Below is a small trained network, with its code and all its weights. Each question gives an input and a class and asks what happens when units are switched off, that is, made to give their printed mean instead of their output.

import numpy as np


def w(rows, s, z=0):
    codes = np.array(rows[::2]) - 128.0
    scale = np.full(codes.shape[1], s)
    scale[-1] = z or s
    return codes * scale


def norm(h):
    return h / np.sqrt((h * h).mean(-1, keepdims=True) + 1e-5)


def f(y):
    return np.maximum(y, 0)


def log_softmax(a):
    a = a - a.max(-1, keepdims=True)
    return a - np.log(np.exp(a).sum(-1, keepdims=True))


def net(x, mask):
    res = np.array(x, float).reshape(1, 7) / 4 @ E
    u = 0
    for l in range(3):
        y = f(norm(res) @ A[l][:, :-1].T + A[l][:, -1])
        res = res + np.where(mask[u : u + 8], y, B[l][:, -1]) @ B[l][:, :-1]
        u += 8
    return log_softmax(norm(res)[-1] @ U[:, :-1].T + U[:, -1])


A, B = {}, {}
E = w([
[127,128,161],'x0',
[129,130,136],'x1',
[128,127,136],'x2',
[254,199,146],'x3',
[174,22,149],'x4',
[135,129,64],'x5',
[127,130,134],'x6',
],0.0031)
A[0] = w([
[149,197,91,233],'0.n0',
[165,44,87,125],'0.n1',
[217,154,160,53],'0.n2',
[142,133,201,179],'0.n3',
[34,99,142,61],'0.n4',
[194,2,137,7],'0.n5',
[196,154,88,136],'0.n6',
[83,96,210,169],'0.n7',
],0.008,0.0016)
B[0] = w([
[154,148,180,251],'0.n0',
[90,136,160,217],'0.n1',
[166,77,126,234],'0.n2',
[154,145,69,196],'0.n3',
[148,85,143,224],'0.n4',
[43,254,144,246],'0.n5',
[150,102,154,225],'0.n6',
[132,138,64,212],'0.n7',
],0.006,0.0035)
A[1] = w([
[126,104,192,128],'1.n0',
[235,150,160,84],'1.n1',
[12,3,42,96],'1.n2',
[114,244,138,72],'1.n3',
[199,184,74,117],'1.n4',
[143,132,204,245],'1.n5',
[207,184,120,181],'1.n6',
[218,129,147,167],'1.n7',
],0.0045,0.0012)
B[1] = w([
[132,156,136,144],'1.n0',
[208,4,141,235],'1.n1',
[216,103,208,252],'1.n2',
[43,173,115,224],'1.n3',
[144,135,196,204],'1.n4',
[24,166,115,206],'1.n5',
[94,58,155,240],'1.n6',
[82,187,208,221],'1.n7',
],0.0034,0.003)
A[2] = w([
[182,148,216,58],'2.n0',
[176,108,101,4],'2.n1',
[134,116,64,73],'2.n2',
[141,190,254,171],'2.n3',
[115,169,72,145],'2.n4',
[41,253,236,181],'2.n5',
[213,148,107,63],'2.n6',
[58,17,68,231],'2.n7',
],0.005,0.0018)
B[2] = w([
[65,71,150,183],'2.n0',
[127,91,105,130],'2.n1',
[177,68,82,129],'2.n2',
[86,111,93,232],'2.n3',
[169,114,115,144],'2.n4',
[127,109,1,254],'2.n5',
[124,133,163,147],'2.n6',
[241,116,206,176],'2.n7',
],0.0058,0.0055)
U = w([
[182,46,254,255],'0',
[76,120,74,1],'1',
],0.0073,0.00092)

Each question gives the input, the list of numbers given to net, and the class t.
The units are the neurons (one row each of A and B). Each row of codes is followed by its name. A weight is (code - 128) times the scale printed after its matrix; where a second scale follows, it is the last column's (A, B and U).
mask holds one flag per neuron, layer by layer. A switched-off neuron (its flag False) gives its mean, the last column of its row in B, instead of its output. The means were averaged over made-up inputs and are rounded, as every weight is.
A unit's drop is (log p(t) with every unit on - log p(t) with that unit switched off) / (log p(t) with every unit on - log p(t) with every unit switched off).
most important unit: the unit with the biggest drop
top k neurons: the k neurons with the biggest drops, biggest first
top k neurons in layer l: the k neurons of layer l with the biggest drops, biggest first
drop when u is switched off: that unit's drop, to one decimal
input [1,-6,0,4,-3,2,-5], class 0: most important unit => 0.n5
input [0,5,-6,-8,-7,-3,-2], class 0: top 2 neurons => 0.n5, 0.n4
input [2,-5,-4,1,0,8,5], class 0: top 3 neurons => 0.n5, 1.n1, 0.n6
input [-5,-6,-6,7,-3,7,0], class 0: top 2 neurons => 0.n5, 2.n5
input [-6,2,-6,6,7,-8,4], class 1: top 3 neurons in layer 1 => 1.n2, 1.n5, 1.n7
input [8,-1,2,-8,-7,6,6], class 0: top 2 neurons in layer 1 => 1.n7, 1.n2
input [4,-6,-5,1,-1,2,3], class 0: top 2 neurons => 0.n5, 1.n1
input [-3,0,-8,-3,-2,-6,-5], class 0: top 2 neurons => 0.n5, 2.n5
input [3,5,2,-6,-5,3,4], class 0: top 2 neurons => 0.n5, 0.n4
input [-3,-2,6,6,8,-1,1], class 1: top 2 neurons in layer 0 => 0.n5, 0.n1
input [-4,-5,5,5,6,-7,1], class 1: drop when 2.n5 is switched off => 0.1
input [4,8,5,3,6,-3,-8], class 1: drop when 0.n5 is switched off => 0.9
input [-3,-7,-4,6,-2,7,-3], class 0: drop when 2.n1 is switched off => 0.0
input [-6,-5,3,-3,7,-7,-4], class 1: drop when 0.n5 is switched off => 2.0
